Below is a small trained network, with its code and all its weights. Each question gives an input and a class and asks what happens when units are switched off, that is, made to give their printed mean instead of their output.

import numpy as np


def w(rows, s, z=0):
    codes = np.array(rows[::2]) - 128.0
    scale = np.full(codes.shape[1], s)
    scale[-1] = z or s
    return codes * scale


def norm(h):
    return h / np.sqrt((h * h).mean(-1, keepdims=True) + 1e-5)


def f(y):
    return np.maximum(y, 0)


def log_softmax(a):
    a = a - a.max(-1, keepdims=True)
    return a - np.log(np.exp(a).sum(-1, keepdims=True))


def net(x, mask):
    res = np.array(x, float).reshape(1, 3) / 4 @ E
    u = 0
    for l in range(3):
        y = f(norm(res) @ A[l][:, :-1].T + A[l][:, -1])
        res = res + np.where(mask[u : u + 5], y, B[l][:, -1]) @ B[l][:, :-1]
        u += 5
    return log_softmax(norm(res)[-1] @ U[:, :-1].T + U[:, -1])


A, B = {}, {}
E = w([
[63,1,113,142,206,187,157],'x0',
[89,152,205,132,180,124,102],'x1',
[120,147,144,114,144,128,188],'x2',
],0.0075)
A[0] = w([
[96,157,191,110,168,128,92,2],'0.n1',
[182,133,74,117,100,126,151,60],'0.n2',
[149,91,80,122,121,131,160,92],'0.n3',
[144,91,66,127,106,129,30,31],'0.n4',
[134,150,103,106,125,125,252,22],'0.n5',
],0.019,0.0021)
B[0] = w([
[58,138,163,192,81,139,171,254],'0.n1',
[3,147,125,151,111,121,107,241],'0.n2',
[5,152,118,123,124,107,85,234],'0.n3',
[232,113,168,184,89,158,218,249],'0.n4',
[243,105,162,191,81,161,196,232],'0.n5',
],0.016,0.0086)
A[1] = w([
[137,111,133,77,99,133,117,85],'1.n1',
[79,133,89,152,71,141,172,249],'1.n2',
[134,105,4,115,65,135,155,69],'1.n3',
[142,138,120,82,142,129,105,58],'1.n4',
[103,43,104,112,184,146,126,105],'1.n5',
],0.021,0.0017)
B[1] = w([
[88,57,172,114,106,87,145,128],'1.n1',
[188,84,101,99,152,97,43,255],'1.n2',
[6,207,229,99,223,161,238,147],'1.n3',
[149,173,132,101,164,140,160,128],'1.n4',
[155,107,78,83,162,134,164,139],'1.n5',
],0.012,0.026)
A[2] = w([
[12,155,127,155,105,124,122,79],'2.n1',
[95,136,125,105,180,158,211,60],'2.n2',
[96,78,113,140,141,171,150,2],'2.n3',
[177,191,122,68,150,91,61,35],'2.n4',
[140,253,121,112,46,90,115,167],'2.n5',
],0.018,0.0011)
B[2] = w([
[68,106,184,156,109,66,43,255],'2.n1',
[189,87,130,166,101,107,45,148],'2.n2',
[91,248,115,83,125,132,193,193],'2.n3',
[237,123,80,63,156,98,89,166],'2.n4',
[43,104,97,94,220,196,228,219],'2.n5',
],0.011,0.0098)
U = w([
[2,114,189,173,129,94,86,162],'0',
[188,113,157,203,101,192,251,159],'1',
[152,109,51,16,249,132,115,163],'2',
[218,117,137,153,61,76,39,213],'3',
[127,212,108,30,29,180,123,1],'4',
[123,220,52,108,59,164,115,27],'5',
],0.011,0.0053)

Each question gives the input, the list of numbers given to net, and the class t.
The units are the neurons (one row each of A and B). Each row of codes is followed by its name. A weight is (code - 128) times the scale printed after its matrix; where a second scale follows, it is the last column's (A, B and U).
mask holds one flag per neuron, layer by layer. A switched-off neuron (its flag False) gives its mean, the last column of its row in B, instead of its output. The means were averaged over made-up inputs and are rounded, as every weight is.
A unit's drop is (log p(t) with every unit on - log p(t) with that unit switched off) / (log p(t) with every unit on - log p(t) with every unit switched off).
The circuit of an input: a set's keep is (log p(t) with only the set's units on - log p(t) with every unit switched off) / (log p(t) with every unit on - log p(t) with every unit switched off). Starting from the 12 units with the biggest drops (on a tie, the unit counted first), units are removed one at a time, each time the one whose removal leaves the highest keep (on an exact tie, the one counted first), for as long as the keep stays at least 0.8.
circuit, biggest first: the units of the circuit, biggest drop first
unit that matters most: the unit with the biggest drop
k most important neurons: the k neurons with the biggest drops, biggest first
top k neurons in layer l: the k neurons of layer l with the biggest drops, biggest first
drop when u is switched off: that unit's drop, to one decimal
input [6,-4,5], class 2: circuit, biggest first	[0.n1]
input [2,-5,-6], class 1: 2 most important neurons	[0.n4; 2.n1]
input [-8,3,-7], class 2: circuit, biggest first	[2.n5; 2.n4]
input [-2,-2,-1], class 3: 3 most important neurons	[1.n2; 0.n1; 0.n3]
input [-3,0,-1], class 3: 2 most important neurons	[2.n5; 0.n3]
input [-1,6,-8], class 1: 3 most important neurons	[0.n4; 0.n3; 0.n2]
input [-7,5,-2], class 2: top 4 neurons in layer 0	[0.n4; 0.n2; 0.n5; 0.n3]
input [-6,-7,-6], class 0: 4 most important neurons	[0.n2; 0.n5; 1.n3; 2.n1]
input [-7,3,-6], class 2: circuit, biggest first	[0.n5; 2.n5; 2.n4]
input [-1,-6,8], class 1: top 2 neurons in layer 0	[0.n5; 0.n1]
input [-7,-8,-6], class 0: 2 most important neurons	[1.n3; 0.n2]
input [-6,-3,4], class 2: circuit, biggest first	[0.n1; 2.n5]
input [7,0,8], class 1: 3 most important neurons	[0.n5; 0.n2; 1.n2]
input [7,0,5], class 2: unit that matters most	0.n4
input [-3,3,-7], class 1: 2 most important neurons	[0.n4; 1.n2]
input [-6,-3,-7], class 1: 2 most important neurons	[0.n4; 0.n3]
input [6,-6,-8], class 1: 3 most important neurons	[0.n4; 2.n1; 0.n2]
input [2,3,-1], class 3: 3 most important neurons	[2.n5; 1.n3; 0.n2]
input [2,-3,3], class 3: top 2 neurons in layer 0	[0.n3; 0.n5]
input [-2,1,-5], class 1: circuit, biggest first	[0.n4]
input [4,-1,8], class 1: 2 most important neurons	[0.n5; 1.n2]
input [-2,1,2], class 3: 2 most important neurons	[0.n4; 2.n5]
input [-5,-6,-1], class 0: 2 most important neurons	[0.n2; 1.n3]
input [2,0,-2], class 3: top 2 neurons in layer 0	[0.n5; 0.n3]
input [8,-1,6], class 2: drop when 0.n4 is switched off	1.2
input [-1,-4,-8], class 1: drop when 2.n1 is switched off	0.0
input [-3,2,-8], class 1: drop when 1.n2 is switched off	0.1
input [-1,0,6], class 1: drop when 0.n5 is switched off	1.2
